Questions about the row below.
1) Report the 4th entry from the end.
2) Report the 3rd entry from the right.
3) Report the median entry.
4) Report the 1st entry from the right.
[-5.56 -6.48  6.00 -4.37  6.54]
1) -6.48
2) 6.00
3) -4.37
4) 6.54

data =
array([[ 0.476,  0.681, -0.418,  0.655,  0.908,  0.701,  0.340],
       [ 0.476,  2.151,  1.922, -0.249,  0.632,  0.746,  0.716],
       [ 0.476,  0.165, -0.076, -0.530, -0.646,  1.404,  0.637],
       [ 0.476,  1.939,  1.755,  0.730,  0.625, -0.356, -0.023],
       [ 0.476, -0.704, -0.542, -0.117, -0.871,  0.393, -0.028],
       [ 0.476,  1.475,  0.709,  0.656,  0.514,  1.478,  0.485],
       [ 0.476, -0.095,  0.346,  0.578,  1.637,  0.327,  0.018],
       [ 0.476,  0.427,  0.667, -0.663,  0.137,  1.631,  1.811],
       [ 0.476,  0.099,  0.516, -0.921,  0.321, -0.975, -1.593],
       [ 0.476,  0.953,  0.284,  0.003, -0.112, -0.334, -1.827],
       [ 0.476,  0.893,  0.147, -0.017, -0.952, -0.442, -0.575],
       [ 0.476,  1.280, -0.093, -0.174, -1.161, -0.638, -0.097],
       [ 0.476, -0.275, -0.557, -0.264,  0.677,  0.342,  0.510],
       [ 0.476,  0.151,  0.132,  0.178,  1.270, -0.008,  0.005],
       [ 0.476,  1.729,  0.532,  2.088,  0.983,  0.669, -0.024]])
Indices start at 1.
Report the entry at row 1, column 2.
0.681
The entry directly above 0.099 -> 0.427
Report the bottom entry of the column that holds the smallest entry.
-0.024
Report the entry directly below 0.327.
1.631
The bottom-left entry -> 0.476
Report the entry in the top-left corner.
0.476
The entry at row 2, column 1 is 0.476
Report the entry just left of 0.516.
0.099
Report the entry just left of 1.280.
0.476
The entry at row 3, column 3 -> -0.076
Report the bottom entry of the column that holds the largest entry.
1.729
The entry just right of -0.442 is -0.575
Report the entry at row 3, column 1.
0.476
Report the entry just left of -0.017.
0.147
The entry just left of 1.475 is 0.476
Report the entry just left of 0.655.
-0.418
The entry in the top-right corner is 0.340
Report the entry directly above 0.485.
-0.028
Report the entry directly below -0.174.
-0.264
The entry just right of 0.746: 0.716
Report the entry directly above the centre entry.
0.578
The entry just right of -0.646 -> 1.404
Report the entry directly above 0.137.
1.637
The maximum: 2.151
Report the entry just left of the centre entry.
0.667
Report the entry just right of 0.655.
0.908
The entry directly above the smallest entry is -1.593
The entry in row 3 and column 2 is 0.165
Report the entry directly above -0.575.
-1.827
The entry just right of the centre entry is 0.137

Questions about the matrix below. Indices start at 1.
1) Read off the bottom-left entry.
2) Read off the entry directly below -2.47.
3) Read off the entry at row 2, column 1.
4) Read off the entry just right of 0.64.
5) Read off the entry directly below -1.04.
6) Read off the entry at row 3, column 1.
7) Read off the entry just right of 0.00.
8) Read off the top-right entry.
[[-0.28, -0.80, -0.41, -0.24, 1.06, 0.06, -1.24, 0.04, -0.24, -0.39, 0.09, -0.77, -0.29],
 [0.22, -0.32, -1.35, -1.58, -0.79, 6.61, 0.48, 0.03, 0.08, -0.25, 0.53, -0.93, -0.71],
 [-0.79, 0.30, -0.81, 0.94, -0.19, 0.29, 3.37, -0.39, -0.71, 0.96, -0.29, 0.08, -0.67],
 [-0.31, -0.68, -0.58, 0.91, -0.32, 2.26, -2.47, -0.49, -0.25, -1.59, -0.06, -0.48, -0.67],
 [-0.66, -0.60, 0.11, 0.39, 2.54, 2.90, -0.38, -1.20, -1.43, 1.88, -0.40, -1.54, -1.93],
 [-0.21, -0.43, 1.33, -0.25, -0.73, -3.73, 1.82, 0.72, 1.95, -0.41, -0.70, 1.12, 1.31],
 [0.32, 0.00, 0.05, -0.48, -1.55, 0.85, 0.95, -0.17, 0.09, -0.71, -0.17, -0.40, -0.36],
 [-1.05, -1.45, 1.57, -2.20, 0.69, 0.05, 0.19, -1.05, -0.98, 1.06, -1.09, -0.87, -1.03],
 [-0.60, -1.04, -1.25, -1.22, -1.12, 6.15, 1.41, -0.17, 0.14, -0.64, -0.07, -0.89, -1.00],
 [0.92, 1.64, 0.64, -1.28, -0.26, 0.98, 0.27, -1.28, 0.19, 1.23, -0.07, -0.46, -0.44]]
1) 0.92
2) -0.38
3) 0.22
4) -1.28
5) 1.64
6) -0.79
7) 0.05
8) -0.29

Questions about the row below.
1) Find the second entry from the left.
2) Find the first entry.
3) Find the first entry from the right.
[84 23 24  1 42]
1) 23
2) 84
3) 42

Questions about the table below.
1) The entry just right of -115.60?
2) The entry just left of the smallest entry?
[[ -49.33  -96.35 -231.51   82.42 -114.05  -29.51  -63.05 -128.55  -85.86
   -17.92  167.34  -38.18   -5.79]
 [-121.06 -115.60 -191.35   -9.92  -38.98  -63.24 -133.51 -111.90 -222.89
    -0.64 -258.49  -35.93 -161.17]
 [-119.25  -17.70 -186.60  141.07 -115.08 -107.61  -62.35  -64.62 -136.02
   212.02  -56.22    3.42 -152.93]
 [ -87.00  -99.72 -104.81 -124.87 -166.21  -93.15  -67.85  -60.33 -126.09
   -35.86  204.02  -53.14  -50.23]]
1) -191.35
2) -0.64
